Here is a tiny trained network, its code and every weight. The questions are about switching its units off for an input and a class, where a switched-off unit gives its printed mean instead of its output.

import numpy as np


def w(rows, s, z=0):
    codes = np.array(rows[::2]) - 128.0
    scale = np.full(codes.shape[1], s)
    scale[-1] = z or s
    return codes * scale


def f(y):
    return y / 2 * (1 + np.tanh(0.7978845608 * (y + 0.044715 * y**3)))


def log_softmax(a):
    a = a - a.max(-1, keepdims=True)
    return a - np.log(np.exp(a).sum(-1, keepdims=True))


def net(x, mask):
    res = np.array(x, float).reshape(1, 6) / 4 @ E
    y = f(res @ A[0][:, :-1].T + A[0][:, -1])
    res = res + np.where(mask, y, B[0][:, -1]) @ B[0][:, :-1]
    return log_softmax(res[-1] @ U[:, :-1].T + U[:, -1])


A, B = {}, {}
E = w([
[210,174,146,203],'x0',
[129,127,128,128],'x1',
[96,237,145,120],'x2',
[127,130,128,127],'x3',
[192,146,137,44],'x4',
[113,98,255,124],'x5',
],0.0098)
A[0] = w([
[130,107,199,101,82],'N1',
[189,122,131,66,82],'N2',
[200,129,154,171,126],'N3',
[76,73,111,77,97],'N4',
[181,136,153,76,81],'N5',
[163,54,128,146,80],'N6',
[115,141,204,121,66],'N7',
[176,143,138,172,55],'N8',
[150,165,135,85,124],'N9',
[90,108,130,93,76],'N10',
[159,47,139,144,110],'N11',
[127,134,50,123,47],'N12',
[67,94,125,99,102],'N13',
[85,122,113,182,71],'N14',
[85,132,98,84,106],'N15',
[164,144,124,186,104],'N16',
[77,107,155,198,94],'N17',
[102,123,133,216,136],'N18',
[176,141,128,169,101],'N19',
[142,145,52,139,1],'N20',
[176,140,145,177,94],'N21',
[196,63,126,136,128],'N22',
[87,115,125,175,70],'N23',
[92,116,121,105,49],'N24',
[93,196,120,134,69],'N25',
[105,199,167,123,111],'N26',
[97,81,251,160,32],'N27',
[78,196,149,162,78],'N28',
[128,194,128,115,143],'N29',
[77,107,123,93,58],'N30',
[85,129,99,89,133],'N31',
[132,135,72,122,24],'N32',
[163,72,102,131,79],'N33',
[179,131,163,75,114],'N34',
[24,131,149,190,165],'N35',
],0.013,0.0079)
B[0] = w([
[194,170,29,248,173],'N1',
[136,140,73,102,176],'N2',
[119,175,197,87,209],'N3',
[149,184,191,119,222],'N4',
[158,153,49,19,164],'N5',
[32,119,104,139,178],'N6',
[135,161,80,201,169],'N7',
[92,243,199,112,161],'N8',
[134,82,88,104,171],'N9',
[127,205,188,139,154],'N10',
[14,110,117,100,197],'N11',
[177,189,103,235,186],'N12',
[106,203,217,99,195],'N13',
[192,152,52,29,161],'N14',
[137,172,172,149,182],'N15',
[139,186,211,102,190],'N16',
[160,118,58,41,188],'N17',
[179,96,100,27,218],'N18',
[103,225,226,106,179],'N19',
[173,187,107,221,170],'N20',
[84,194,193,89,182],'N21',
[31,76,131,131,207],'N22',
[154,193,58,39,150],'N23',
[105,208,137,113,131],'N24',
[56,60,95,160,166],'N25',
[8,62,99,127,191],'N26',
[171,214,28,254,221],'N27',
[72,73,114,132,179],'N28',
[67,22,129,140,197],'N29',
[120,210,189,105,160],'N30',
[154,178,202,153,194],'N31',
[149,191,37,184,144],'N32',
[53,132,107,160,169],'N33',
[160,100,65,53,179],'N34',
[183,98,120,59,254],'N35',
],0.0073,0.007)
U = w([
[188,145,76,252,127],'0',
[130,157,254,97,89],'1',
[164,61,146,136,252],'2',
[184,87,75,33,78],'3',
[6,53,119,151,56],'4',
],0.0096,0.018)

Each question gives the input, the list of numbers given to net, and the class t.
The units are the neurons (one row each of A and B). Each row of codes is followed by its name. A weight is (code - 128) times the scale printed after its matrix; where a second scale follows, it is the last column's (A, B and U).
mask holds one flag per neuron, in row order. A switched-off neuron (its flag False) gives its mean, the last column of its row in B, instead of its output. The means were averaged over made-up inputs and are rounded, as every weight is.
A unit's drop is (log p(t) with every unit on - log p(t) with that unit switched off) / (log p(t) with every unit on - log p(t) with every unit switched off).
The circuit of an input: a set's keep is (log p(t) with only the set's units on - log p(t) with every unit switched off) / (log p(t) with every unit on - log p(t) with every unit switched off). Starting from the 12 units with the biggest drops (on a tie, the unit counted first), units are removed one at a time, each time the one whose removal leaves the highest keep (on an exact tie, the one counted first), for as long as the keep stays at least 0.8.
units of the circuit, in order: the units of the circuit, biggest drop first
most important unit: the unit with the biggest drop
top k neurons: the k neurons with the biggest drops, biggest first
drop when u is switched off: that unit's drop, to one decimal
input [3,8,-4,-6,-8,8], class 0: units of the circuit, in order	[N27]
input [2,1,1,-1,4,3], class 3: units of the circuit, in order	[N34; N5]
input [0,6,7,-2,6,5], class 4: units of the circuit, in order	[N26; N29]
input [6,1,-7,1,-2,-4], class 4: units of the circuit, in order	[N22; N11]
input [-8,2,-6,-1,2,6], class 1: top 3 neurons	[N13; N4; N30]
input [3,-4,7,-3,-3,3], class 4: units of the circuit, in order	[N26; N28]
input [-4,4,-6,1,-8,-7], class 3: units of the circuit, in order	[N14; N23]
input [8,-6,-7,-8,-6,6], class 1: top 2 neurons	[N3; N21]
input [-6,-2,1,1,6,8], class 0: units of the circuit, in order	[N1; N27]
input [0,4,-2,7,8,4], class 3: top 2 neurons	[N5; N34]
input [1,-4,6,-5,-5,1], class 4: top 2 neurons	[N26; N28]
input [-3,-1,7,5,1,-7], class 0: top 2 neurons	[N12; N20]
input [-2,3,-7,-4,-1,7], class 0: top 2 neurons	[N27; N1]
input [5,-5,1,-3,4,-4], class 1: most important unit	N19
input [-1,2,2,0,-5,2], class 3: top 2 neurons	[N35; N17]
input [6,2,7,1,-5,-6], class 4: drop when N25 is switched off	0.3
input [7,5,2,2,8,1], class 3: drop when N14 is switched off	-0.1
input [-4,-3,0,6,-4,7], class 0: drop when N27 is switched off	0.5
